Here is a tiny trained network, its code and every weight. The questions are about switching its units off for an input and a class, where a switched-off unit gives its printed mean instead of its output.

import numpy as np


def w(rows, s, z=0):
    codes = np.array(rows[::2]) - 128.0
    scale = np.full(codes.shape[1], s)
    scale[-1] = z or s
    return codes * scale


def f(y):
    return y / 2 * (1 + np.tanh(0.7978845608 * (y + 0.044715 * y**3)))


def log_softmax(a):
    a = a - a.max(-1, keepdims=True)
    return a - np.log(np.exp(a).sum(-1, keepdims=True))


def net(x, mask):
    res = np.array(x, float).reshape(1, 4) / 4 @ E
    y = f(res @ A[0][:, :-1].T + A[0][:, -1])
    res = res + np.where(mask, y, B[0][:, -1]) @ B[0][:, :-1]
    return log_softmax(res[-1] @ U[:, :-1].T + U[:, -1])


A, B = {}, {}
E = w([
[187,51,101,94,176,125,162,202],'x0',
[96,138,121,204,102,132,46,223],'x1',
[146,205,116,150,106,120,254,180],'x2',
[97,61,229,169,109,124,194,131],'x3',
],0.0097)
A[0] = w([
[76,249,180,207,82,132,68,73,27],'N0',
[106,165,141,217,123,141,54,238,75],'N1',
[88,63,247,211,92,127,148,179,51],'N2',
[116,77,123,124,129,146,72,115,28],'N3',
[140,153,98,106,137,126,112,139,24],'N4',
[141,142,117,105,125,133,165,108,50],'N5',
[158,43,78,117,153,134,125,249,32],'N6',
[139,209,127,174,116,144,172,190,35],'N7',
[128,102,145,141,131,131,91,106,31],'N8',
[136,121,125,94,130,137,157,43,16],'N9',
[147,204,37,102,132,133,61,183,130],'N10',
[106,131,135,181,86,127,70,203,2],'N11',
[138,114,141,112,125,116,103,118,22],'N12',
[135,165,55,122,122,123,87,122,24],'N13',
[108,191,111,173,96,119,184,215,133],'N14',
[112,52,136,143,122,133,13,120,170],'N15',
],0.016,0.007)
B[0] = w([
[128,39,135,105,81,106,134,241,252],'N0',
[149,104,88,66,147,132,143,49,243],'N1',
[111,96,140,231,146,163,115,82,224],'N2',
[87,180,153,114,171,93,137,156,169],'N3',
[71,74,227,129,216,144,178,144,141],'N4',
[108,139,125,111,175,94,99,108,146],'N5',
[124,36,140,94,80,94,130,235,199],'N6',
[116,202,171,113,162,121,138,163,199],'N7',
[103,139,232,92,220,122,147,171,147],'N8',
[139,96,77,103,161,93,134,80,178],'N9',
[121,117,126,225,124,147,109,82,244],'N10',
[119,86,146,74,193,94,159,74,192],'N11',
[67,115,220,84,240,119,174,171,130],'N12',
[94,82,200,164,188,157,155,115,175],'N13',
[134,234,100,122,123,111,96,139,229],'N14',
[146,254,99,134,112,119,117,151,249],'N15',
],0.03,0.016)
U = w([
[103,195,150,110,184,68,135,184,139],'0',
[77,51,166,238,171,126,138,115,124],'1',
[124,18,120,100,113,56,141,241,100],'2',
[143,64,79,36,206,56,171,62,133],'3',
[216,140,33,166,1,156,97,128,246],'4',
[120,120,207,57,71,251,140,139,95],'5',
[128,129,190,61,95,251,220,143,89],'6',
[194,106,243,30,154,188,152,112,90],'7',
],0.0081,0.014)

Each question gives the input, the list of numbers given to net, and the class t.
The units are the neurons (one row each of A and B). Each row of codes is followed by its name. A weight is (code - 128) times the scale printed after its matrix; where a second scale follows, it is the last column's (A, B and U).
mask holds one flag per neuron, in row order. A switched-off neuron (its flag False) gives its mean, the last column of its row in B, instead of its output. The means were averaged over made-up inputs and are rounded, as every weight is.
A unit's drop is (log p(t) with every unit on - log p(t) with that unit switched off) / (log p(t) with every unit on - log p(t) with every unit switched off).
The circuit of an input: a set's keep is (log p(t) with only the set's units on - log p(t) with every unit switched off) / (log p(t) with every unit on - log p(t) with every unit switched off). Starting from the 12 units with the biggest drops (on a tie, the unit counted first), units are removed one at a time, each time the one whose removal leaves the highest keep (on an exact tie, the one counted first), for as long as the keep stays at least 0.8.
circuit, biggest first: the units of the circuit, biggest drop first
top k neurons: the k neurons with the biggest drops, biggest first
drop when u is switched off: that unit's drop, to one decimal
input [-7,3,-1,-1], class 2: circuit, biggest first	[N0]
input [-2,7,5,2], class 3: top 2 neurons	[N1; N11]
input [2,1,-8,8], class 0: top 4 neurons	[N15; N10; N3; N8]
input [5,3,5,-6], class 1: top 3 neurons	[N10; N15; N0]
input [-3,-1,5,6], class 1: top 2 neurons	[N2; N15]
input [-4,-5,-6,6], class 0: top 3 neurons	[N10; N15; N1]
input [6,6,-4,-5], class 2: top 3 neurons	[N6; N2; N9]
input [-3,3,-3,-3], class 4: circuit, biggest first	[N15; N7]
input [-2,-5,0,-2], class 3: top 2 neurons	[N15; N0]
input [3,0,0,-3], class 4: top 2 neurons	[N0; N2]
input [3,-4,2,3], class 3: top 3 neurons	[N0; N15; N10]
input [-1,8,3,6], class 3: top 2 neurons	[N1; N11]
input [2,2,-2,3], class 4: top 2 neurons	[N13; N0]
input [8,-2,6,4], class 2: circuit, biggest first	[N6]
input [-1,-6,2,4], class 3: drop when N0 is switched off	0.4
input [-6,7,-3,2], class 3: drop when N6 is switched off	0.5
input [2,-7,2,-4], class 3: drop when N6 is switched off	0.0
